Table B holds the same points as the rows below and some others, measured another way and shuffled. Each row below is followed by which row of B it is.
B, 72 x 27:
[[ -74  -99   -3   64  -40 -127   36   61  -54  -45  -97   26  -38    0
   -11   33    3 -132  131 -114  -81  -46  169   16 -163  -15 -103]
 [ -12  -98 -186  102   50 -246   13   38   55  -60  -10   68  -94  -79
   109   51   -4 -110  262 -182  119   32   58 -132 -103   18  -60]
 [ -67   47  -27   -3    8 -255   90  -67   31   38  123   42 -280 -228
  -173   16  113 -135  285 -343  165  -34 -107  111   74   55  126]
 [-131 -150  -37  -82 -150 -123   50   49 -197  -35 -381 -182  174   69
  -136  275   27  -32  -59  -65 -433  -13  231  266 -309   14  -99]
 [ -52   12 -133  101  118 -245   75  -33   98  -78   39   81 -353 -148
    34  -53  -12  -97  172 -182  296  -57  -32 -230  120  -46  105]
 [ 165  -19  129   98  137  -81  -82  -60   -3  123  200   51  -12 -216
    11 -130    4   36  -77  -61  154  -52  -76  -87  139  -90  107]
 [ 192  -73  -64  129  400  -85   -4 -150   -9   36  293  148  -10 -270
   -25 -109   81  -48   87 -145  295  144 -211  -87 -142  -48  -57]
 [-333 -125  -57  -97 -222  -80  151   66 -182 -253 -661 -249   -2  236
  -195  291   -6  -41 -164   44 -545 -130  398  197 -362  -32 -112]
 [ 110 -189   83 -115 -163  -97   78  110 -270  237  -67 -138  163  -38
  -122   52  145 -135  -49 -133 -293  -25  225  302 -189   52  -64]
 [ 188  -44 -266 -180  -61 -352  331   58   -5  153  107 -180 -542 -201
   -46 -166  307 -179   37 -277  339  -89   79 -131  274  111  329]
 [  10 -155  -97   39   -6 -156 -137    8  -68  -37 -262 -125  347  -22
    65  288  -80  123  -58    3 -287   65   81   68 -226  -31  -64]
 [ -99  -94 -118  -63 -168 -131  158  105    0 -205 -357 -214 -186  145
    19   22   67  -38 -146   58 -182 -173  369 -136  -85  -16   30]
 [ 281 -465 -256   67   85 -237   10  253 -474  470 -180   66  146  -17
   321   53 -160 -281  -82  -61   27  146  271 -167 -119  -93 -170]
 [ -38  -25  109   51   -4 -159 -100  -69  -21   63  172   85  236 -212
  -189  188   89  -68  393 -337 -149   99 -139  397 -272   90 -130]
 [ 111  -84  -35  307  402 -189 -154  -80  -33  174  337  397  -39 -311
   138  -71 -174 -155  338 -260  447  152 -272 -191    7 -112 -106]
 [  57  -75  355  251   92   63 -220   42 -108  142   92  212  135  -71
   109 -152 -214  -27 -103   68  -13 -129   92 -115   70 -218  -99]
 [  27   16  194   39  145   18   -1 -131  -47  -11  102    5    1 -159
  -203  -74   84   27 -109  -56  -26  -54  -59  111  -68  -74   24]
 [  22  -55  155   65  -55  -18 -122   12   10  -75  -89  -84  215  -10
    13   39  -19  108 -122   66 -233  -94  147   11 -104  -71  -39]
 [-185   -3  252  141  -49   36  -93   -4    9 -174 -157   37   63   53
   -64    8 -105   20  -49   54 -238 -167  178   21 -125 -125 -109]
 [  46 -396   37  153   42   99  -65  244 -433   94 -577  -27  220  292
   303   -4 -338  -74 -573  401 -336 -110  559 -322 -201 -312 -257]
 [-106   -8   85  112  124  -91   52  -57  -71   -5   22  146 -218 -122
  -118  -57  -34 -151  108 -163  115  -67   -9    1  -16  -90  -25]
 [ 100 -150  -90 -161 -218 -233  284  175 -159  184  -19 -141 -286  -33
   -74 -101  250 -280   72 -229   -4 -103  298   90    6  110   75]
 [ -31 -291   39   47  -40  -23  -23  141 -373  126 -404  -45  236  126
    36  152 -151 -111 -222   84 -381  -14  339   78 -292 -136 -218]
 [-192  -40 -103  -17 -103 -177  109   18   36 -214 -225  -88 -121   36
  -100  129   73  -84  158 -137 -157  -64  177   66 -211   44  -49]
 [ 196  -39  336  189  155   79 -227  -34  -54  154  165   91  162 -149
    95 -196 -131  115 -293  136   48 -121    1 -167  175 -221   50]
 [ 118 -212 -314  -63  -92 -233  -38  103  -31  -58 -450 -342  165   71
   243  221  -50  193 -343  164 -218  -31  265 -252  -12  -45  129]
 [ 214   -1  -56   77  276 -190  -77 -164   85   96  353   74   28 -367
   -32  -24  105   46  160 -236  282  124 -310   -6   37    8  105]
 [  11   91   86  218  303  -69 -242 -227  216 -175  169  104  147 -244
     0   47  -90  228   46  -38  135   35 -287 -121    3 -117   43]
 [ 151   14  -56  204  326 -172 -179 -150  174  -15  271  149   33 -303
   126  -35  -67  117  117 -111  336   75 -281 -244   96  -88   82]
 [-183   18  181   86  -53  -92   23    2  -42  -17   -5  116 -185  -73
  -153  -23  -23 -163  177 -189  -21 -132   73  113  -15  -46  -28]
 [ -31  -34  231  -16 -203   60   26   93  -17 -125 -246 -208  -40  131
   -19 -124   28   72 -384  209 -288 -299  392  -91   46 -114   71]
 [-234 -114  -24  -30 -129  -75   69   30 -125 -203 -442 -156   74  137
  -138  236   -3  -30  -61   -1 -420  -73  278  171 -346  -24 -138]
 [ 288  -96  -21  250  544  -13 -177 -188   24   42  365  229  211 -296
   120 -120  -42   80    0  -17  328  201 -298 -225 -153 -137 -109]
 [  98 -104 -101   21  -55 -118 -231    2  107 -173 -355 -314  399   36
   206  242  -98  388 -371  247 -324  -46  150 -192  -32  -86  114]
 [ 211 -136 -149  231  523 -107  -32 -136  -55   82  336  286  -13 -287
    83 -123  -12 -132  186 -175  429  220 -255 -196 -184  -87 -152]
 [-186   95  151  -83 -202 -193   80  -53   30  -21   48  -53 -134 -153
  -335  108  187 -106  306 -355 -148  -99  -14  404  -58  118   73]
 [-183  -26  103   77  -85  -57   34   36    4 -166 -175    9 -108   52
   -60    2  -29  -75   42  -38 -146 -155  217   -8 -113  -61  -73]
 [ -16  133  -69  -89  -86 -291   60 -103  212  -82   94 -168 -248 -238
  -153   50  199   85  137 -254  118  -99 -122   47  210   93  319]
 [-317   57  251   25 -158   -6  113    6  -55 -171 -236  -15 -270   75
  -241  -28  -11 -125  -36  -51 -207 -269  249  115  -36  -91   -9]
 [ -63  -57  176    9 -137   30  -14   47  -31 -139 -233 -153  114   94
   -51   13   17   63 -224  126 -338 -177  289   32 -132  -77  -41]
 [ 170   22   89   22    4 -202  -66  -35   52  188  268    4  -62 -283
   -25  -73   81   17   81 -204  175  -57 -116    9  241   10  210]
 [-215   97   81 -156 -337  -78  171   21  143 -336 -350 -356 -243  126
  -202   24  183   98 -209   55 -326 -324  344   46   25   22  192]
 [ 108   14   58  110  171 -110  -89 -103   75   13  163   46  -35 -212
    13  -74   -3   74  -27  -69  172  -31 -124 -131  120  -83  112]
 [  78   90  196  -58   55  -82  -35 -184   37   58  257  -81   84 -302
  -306   26  213   96   42 -223  -42  -12 -222  330   -6   51  152]
 [ -58   67   81   73  -46 -170  -52  -32  138  -77   29   -5 -141 -132
   -19   -9   -3   40   86 -120   58 -139    1  -73  157  -31  141]
 [-187  -37  212   43 -103  -13   52   34 -104  -60 -123   37  -43   32
  -182   10   10 -148   75 -102 -230 -138  205  195 -197  -39 -129]
 [ -29 -325   28  121   -4   48 -120  168 -359   25 -615  -94  308  250
   227  147 -335   37 -526  354 -427  -96  460 -216 -198 -277 -195]
 [ 186   43  289  122  193   67 -251 -165   73   13  197  -18  286 -217
   -33  -74  -22  273 -276  101  -29  -56 -155  -30   77 -148  103]
 [ 176  121  -70 -173   41 -113   82 -197  260 -223   76 -386  -54 -199
  -185  -26  349  318 -285   13    4  -81 -100  -18   88   65  355]
 [  95  -15  142  186   97 -144 -250  -59   67  117  285  174  242 -256
    47   49  -65   34  281 -207   65   58 -182   72  -18  -18  -45]
 [  28   46   -8  -22  -37 -242   65  -33   74   54  122  -41 -258 -212
   -90  -39  121  -47  131 -240  163  -87  -53    2  188   36  210]
 [-332   53  167  110  -65  -72   38  -20    1 -189 -148  110 -212   17
  -178   38  -64 -148  194 -150 -116 -164  122  102 -112  -65  -88]
 [  67  -57  -20  175   93 -167 -172  -12  107  -15  114  109  121 -149
   141   44  -73   27  202 -110   88   28  -54 -120  -38  -36  -46]
 [   1   -2  -56   61  -51 -185   -9   27  146 -117  -41  -60 -147  -61
   104  -29    6   39   29  -41   74 -126  114 -217  115  -31  113]
 [ -68 -190   50   75  -25  -35  -15   93 -195  -13 -268   -8  147   89
    16   95  -92  -89  -82   32 -271  -41  265   40 -270  -93 -195]
 [-156   71  -87 -107  -50 -150  256  -65   75 -240 -190 -189 -443  -25
  -208  -41  176  -31  -96  -81   23 -182  131  -60   46    1  191]
 [  46  -63 -116  -44  -85 -190  -64   -8   81 -115 -159 -219  210  -47
    25  201   72  162  -41  -24 -221    1   77   28 -123   44   61]
 [  58  -25  -19  153   61 -212  -88   15  106   31  128  109 -118 -166
   148  -68  -75  -28  153 -130  229  -58  -19 -232  164  -59   74]
 [  78   32  171   84  -28 -151 -135  -31   76  106  216   50   27 -221
   -15  -31   11   22  138 -178   69  -78  -77   41  153  -18  112]
 [  77  -81 -161  -40 -124 -161   16   67  134 -196 -262 -291    5   61
   154   40   67  167 -242  139 -142 -124  266 -255   14  -17  135]
 [-161 -258 -210  -37 -114 -166  101  144 -274  -55 -628 -176    8  193
    37  258 -121  -98 -184   57 -353  -51  395  -24 -252  -81 -110]
 [-253  103  -63 -115 -251 -171  141  -29  232 -416 -317 -302 -209   69
  -172  132  170  105   -5  -45 -250 -210  212   37  -70   64  150]
 [  45  -86 -357   77  430 -207  231 -143   26 -140  162  135 -326 -213
   -63  -78  162 -198  261 -250  425  183 -171 -173 -264   22  -87]
 [  31   50  116  -54 -190  -98   49   46  105  -65  -98 -224 -225  -18
    -8 -135   88   98 -272   64  -46 -290  224 -166  298  -58  279]
 [-104  -29   69  -99 -246  -58  167   96   -6 -164 -294 -237 -221  132
   -80  -68  110  -32 -228   72 -229 -275  396  -52   12  -27   96]
 [-113  -87 -190   86  346  -78  270  -92  -90 -192  -50  139 -390  -58
  -139 -105   77 -262  110 -135  243   50   24 -129 -309  -65 -165]
 [-142 -121  -57  -13  -69 -165   85   35 -127  -45 -184  -26   14   -1
  -130  173   55 -159  189 -195 -210   15  147  214 -312   45 -140]
 [ -64  -22 -108 -125 -201 -173   94   20   92 -218 -268 -311  -16   43
   -79  144  164  103  -85  -16 -264 -116  218   47 -105   63  109]
 [ 176  -40  109  279  378   -6 -251 -130   63   12  221  193  164 -228
   160 -107 -170  136  -96   61  235   38 -189 -283   48 -201  -21]
 [  31  100  303   33 -149  -11 -176  -44  172 -102   -4 -168  130  -73
   -34  -27    6  269 -238  102 -198 -240   76  -24  194  -79  196]
 [  24   96  510  -21 -108   -6 -146 -114 -102  249  295   15  235 -289
  -371   29  121   25   87 -264 -233  -84 -162  567   27   18   76]
 [-135   77  277  224  106  -37 -378 -201  161 -162  147  147  521 -215
  -141  283 -103  200  324 -163 -258   92 -290  333 -295  -19 -171]]
Rows of B count from 0, top down.

[ 252   14  -76  -61  212   64    8 -399  112 -647   72  377  358  134
   86  284 -106  312   76 -226 -400   -7   77   -9  -71  197 -450]	63
[  52  110    9  131  287  393  -66 -465 -216 -127  -20  340  332 -119
  351  -82 -222   84  -81 -396  -92 -201  231  -33  168 -280 -275]	48
[ 222  -52  114  -53   28  175  234 -108  408 -270    0 -177   42   24
 -248  352 -166   33  -70  177 -259  -97  104   39 -186  517 -242]	52
[-179   30  -35   93   64  172  130  218  124  462  133 -171  -78 -226
   65  -77 -108   54  -84  -86  254  -90  -94  -85  -35 -144  106]	54
[ -43   21  126  149   85  199  -67  188  -80  610   46 -173 -125 -328
  233 -279 -131  -85 -264 -260  374 -124 -161  -87  -21 -354  258]	3
[ -97  116  -48 -176  336  290  147   12  371 -256  155   68   71   81
  -21   88  -16  434  136   57   26   38 -201  -47 -328  272 -182]	24
[ 186   11  475 -248   82 -100 -134 -312 -403 -410   48   77  286   70
  236  143  506  109  -57 -369 -189 -221 -311 -213 -227 -303    2]	8
[ 477 -181  281 -101 -159 -110  -26 -490 -168 -511  -68   64  393  -34
   30  411  165 -102 -203 -281 -528 -194  122 -133  -43  -34 -197]	9
[-202  223    7    9   19  227   45   71  174  266  -95 -116 -180 -210
  -28   -8 -366  -39  -61  216  323 -132  203  155  219   69   92]	27
[ -23  161  517 -135  267  -47 -178  -54 -464  -57  119   20   50   78
  369 -156  418  143  -23 -413  164 -230 -507 -157 -228 -384  121]	70
[  74  128 -106 -169  231  -98  -69 -352  -37 -717  125  517  356  207
  175  256   47  458  224 -256 -289   21  -37  -12  -12   48 -387]	30
[ -10  226  105 -178  254  244 -136 -347  -78 -394  -62  308  195    2
  218   16  -59  246   43 -109   22  -96   45   34   33  -90 -132]	69
[ 228  -79  244  -31  176  388   85  -23  252   53    3 -232    8 -144
   -3   -7  -63   21 -254  -60   -4  -89 -155  -98 -357  144    7]	40
[ -12    3   28  190 -110  129  -34  194   18  662  -43 -229 -169 -405
   98 -154 -303 -223 -313 -108  333 -124   65    1  162 -249  270]	23
[-108  254   98 -210  309  198  -22 -225   36 -424   38  248  134  117
  131   74   18  357  160  -28   20  -77  -75   29  -83   65 -184]	47
[ 195    6  259  -62 -151 -386  -62 -126 -219 -249   19    6   93   51
   37  305  126  -60  -43 -191 -184 -164  -55   -5   76  -27  -45]	66
[-101    6   78   94 -367  -36    5  291   21  770 -115 -416 -264 -485
  -56  -27 -231 -375 -327  108  411 -170  153   24  296 -254  452]	62
[ 406  -74  254  -47 -107 -272  -66    0   86 -213  -17 -102  -41   18
  -69  252  -52  -67 -179  -93 -181  -39 -143   34 -131  262  -34]	2
[-260  146  -53   75  193  325  -20   65  -56  438   66   44    9 -283
  270 -255 -129  114  -77 -199  377 -105  -41  -76   79 -405  140]	39
[ 204   40  138 -117  -86 -413  -94  111   67 -246   56    7  -83   85
  -30  242   13  113  -12  -68  -59   27 -242   56  -80  209    1]	29
[-114  164  202 -121 -109 -287 -202  113 -298  170    3    4  -88 -133
  199  -24  140   11  -52 -159  295 -115 -206  -23  145 -378  297]	45
[ 369   31  -90  115   47 -226 -110 -333  -16 -507    0  399  218  110
  104  283 -345  104    0 -300 -383  -11  213  136  204  210 -432]	61
[ -65   78 -143  246   34  -60 -119  276  -53  587   92   37 -153 -276
  250 -242 -332   -7 -163 -306  369   -2  -85   21  201 -307  164]	7
[-199  141  112  -37 -243 -263  -72  158 -206  352  -21 -131 -129 -222
   69   61    7 -126  -71  -10  310 -178   10   18  304 -318  297]	20
[ 126   56  151 -191  125   80   28 -118  177 -360   24   28   87   56
  -33  203   29  204    2    6 -107  -45 -115  -19 -212  216 -119]	5
[ 104  -37 -259  314   38  -65   26   65   81  256  135  134   49 -149
  135   13 -407   29  -90 -323  -16   -2   98   26  182  -41 -176]	55
[ 201 -104  107   34 -134  185  152   88  360  233  -76 -358 -110 -253
 -199  165 -256 -180 -287  144    7  -89  104    6  -93  252   73]	1
[-246  101   74   67  -87  485  200   58  195  599 -127 -385 -143 -423
  -89  -36 -304 -240 -219  261  348 -266  318   29  193  -90  217]	28
[ 250   35  178  -42   94  151   32 -475  -45 -488  -66  159  296   49
   50  282  -79   28  -52 -138 -353 -205  220    8   35  127 -335]	56
[-282  207  117   -6   84   68 -114  132 -237  423   47  -18  -79 -233
  278 -222   25   52  -55 -182  445 -152 -154  -53  128 -469  279]	16
[-353  145 -242  -16  124  292  127  174  254  331  104   -1  -31 -238
   48  -80 -190  236   50   66  345   -6   18  -34   48 -115   83]	46
[ 257  -18 -133   -4  192  -34  -65 -107  165 -338  119  305  180   45
  129  111 -168  305   -4 -295 -192  114 -125  -17 -135  135 -261]	64
